Below are the code and all the weights of a small trained network. Each question names an input and a class and asks about switching units off, where a switched-off unit gives its printed mean instead of its output.

import numpy as np


def w(rows, s, z=0):
    codes = np.array(rows[::2]) - 128.0
    scale = np.full(codes.shape[1], s)
    scale[-1] = z or s
    return codes * scale


def norm(h):
    return h / np.sqrt((h * h).mean(-1, keepdims=True) + 1e-5)


def f(y):
    return y / 2 * (1 + np.tanh(0.7978845608 * (y + 0.044715 * y**3)))


def log_softmax(a):
    a = a - a.max(-1, keepdims=True)
    return a - np.log(np.exp(a).sum(-1, keepdims=True))


def net(x, mask):
    res = np.array(x, float).reshape(1, 4) / 4 @ E
    u = 0
    for l in range(2):
        y = f(norm(res) @ A[l][:, :-1].T + A[l][:, -1])
        res = res + np.where(mask[u : u + 12], y, B[l][:, -1]) @ B[l][:, :-1]
        u += 12
    return log_softmax(norm(res)[-1] @ U[:, :-1].T + U[:, -1])


A, B = {}, {}
E = w([
[120,125,27,57,121],'x0',
[107,112,102,42,248],'x1',
[114,77,103,39,41],'x2',
[155,252,78,87,100],'x3',
],0.0038)
A[0] = w([
[117,157,61,162,173,102],'L0N1',
[132,135,161,185,183,87],'L0N2',
[126,8,157,160,126,7],'L0N3',
[129,78,89,1,53,41],'L0N4',
[128,163,179,117,16,22],'L0N5',
[127,111,134,61,226,1],'L0N6',
[144,136,152,152,154,73],'L0N7',
[128,111,134,64,224,12],'L0N8',
[105,125,136,163,138,94],'L0N9',
[131,163,163,166,110,72],'L0N10',
[126,112,71,81,83,108],'L0N11',
[123,78,189,154,135,32],'L0N12',
],0.012,0.0025)
B[0] = w([
[162,110,104,117,176,163],'L0N1',
[108,172,73,160,120,176],'L0N2',
[136,46,135,160,88,199],'L0N3',
[76,178,2,125,105,254],'L0N4',
[102,132,191,82,103,192],'L0N5',
[80,135,211,122,171,202],'L0N6',
[122,151,110,150,122,138],'L0N7',
[83,135,211,122,168,200],'L0N8',
[128,139,114,165,116,134],'L0N9',
[164,188,144,140,115,154],'L0N10',
[107,127,53,99,119,194],'L0N11',
[158,71,121,110,128,163],'L0N12',
],0.029,0.0076)
A[1] = w([
[166,176,225,61,96,5],'L1N1',
[148,117,180,137,139,76],'L1N2',
[146,116,183,138,137,75],'L1N3',
[216,79,110,70,180,38],'L1N4',
[171,142,100,147,131,90],'L1N5',
[200,4,133,173,96,19],'L1N6',
[97,97,175,91,115,163],'L1N7',
[209,72,121,85,183,48],'L1N8',
[93,122,181,97,224,1],'L1N9',
[90,127,186,104,195,37],'L1N10',
[116,103,111,151,151,91],'L1N11',
[221,79,110,64,181,50],'L1N12',
],0.015,0.0022)
B[1] = w([
[164,132,205,24,75,203],'L1N1',
[41,154,52,93,103,153],'L1N2',
[37,156,46,91,103,157],'L1N3',
[182,68,111,64,178,140],'L1N4',
[183,130,147,132,185,143],'L1N5',
[149,4,128,222,33,220],'L1N6',
[195,212,137,226,162,197],'L1N7',
[192,75,93,69,159,143],'L1N8',
[66,103,191,160,198,253],'L1N9',
[79,134,187,150,186,238],'L1N10',
[119,136,155,99,97,143],'L1N11',
[183,64,111,60,184,142],'L1N12',
],0.024,0.0061)
U = w([
[140,42,133,198,54,162],'0',
[157,177,204,63,66,151],'1',
[150,94,102,105,151,49],'2',
[45,129,212,153,206,155],'3',
[195,97,109,60,190,124],'4',
[58,157,1,78,95,151],'5',
[136,124,121,119,133,6],'6',
[197,202,91,195,150,135],'7',
],0.017,0.011)

Each question gives the input, the list of numbers given to net, and the class t.
The units are the neurons (one row each of A and B). Each row of codes is followed by its name. A weight is (code - 128) times the scale printed after its matrix; where a second scale follows, it is the last column's (A, B and U).
mask holds one flag per neuron, layer by layer. A switched-off neuron (its flag False) gives its mean, the last column of its row in B, instead of its output. The means were averaged over made-up inputs and are rounded, as every weight is.
A unit's drop is (log p(t) with every unit on - log p(t) with that unit switched off) / (log p(t) with every unit on - log p(t) with every unit switched off).
The circuit of an input: a set's keep is (log p(t) with only the set's units on - log p(t) with every unit switched off) / (log p(t) with every unit on - log p(t) with every unit switched off). Starting from the 12 units with the biggest drops (on a tie, the unit counted first), units are removed one at a time, each time the one whose removal leaves the highest keep (on an exact tie, the one counted first), for as long as the keep stays at least 0.8.
units of the circuit, in order: the units of the circuit, biggest drop first
top k neurons: the k neurons with the biggest drops, biggest first
k most important neurons of layer l: the k neurons of layer l with the biggest drops, biggest first
drop of u: that unit's drop, to one decimal
input [-1,-1,1,3], class 1: top neuron	[L0N5]
input [-2,-1,-3,6], class 1: units of the circuit, in order	[L0N4 L1N1]
input [5,-8,-8,3], class 1: units of the circuit, in order	[L0N4 L1N1 L0N10]
input [-4,-7,2,-1], class 1: top 2 neurons	[L0N5 L1N1]
input [-2,-5,7,-3], class 5: 2 most important neurons of layer 0	[L0N4 L0N5]
input [-2,2,-2,6], class 4: top 4 neurons	[L0N1 L0N4 L0N6 L0N8]
input [-8,-8,-6,-4], class 0: top 2 neurons	[L0N4 L0N12]
input [-5,4,-8,5], class 7: top 2 neurons	[L0N2 L0N5]
input [-5,4,3,-5], class 0: top 2 neurons	[L0N3 L1N6]
input [-7,-6,-7,-3], class 0: top 4 neurons	[L0N4 L0N12 L0N6 L0N8]
input [0,2,-2,-5], class 0: top 2 neurons	[L0N3 L1N6]
input [-4,0,-4,-1], class 7: 2 most important neurons of layer 0	[L0N2 L0N4]
input [2,-6,1,4], class 1: drop of L0N5	1.0
input [-4,-7,8,5], class 1: top neuron	[L0N5]
input [-2,-5,-1,-1], class 1: drop of L0N5	0.3
input [-6,2,-1,7], class 7: drop of L1N11	0.1
input [-2,-6,-6,4], class 1: drop of L0N4	0.6
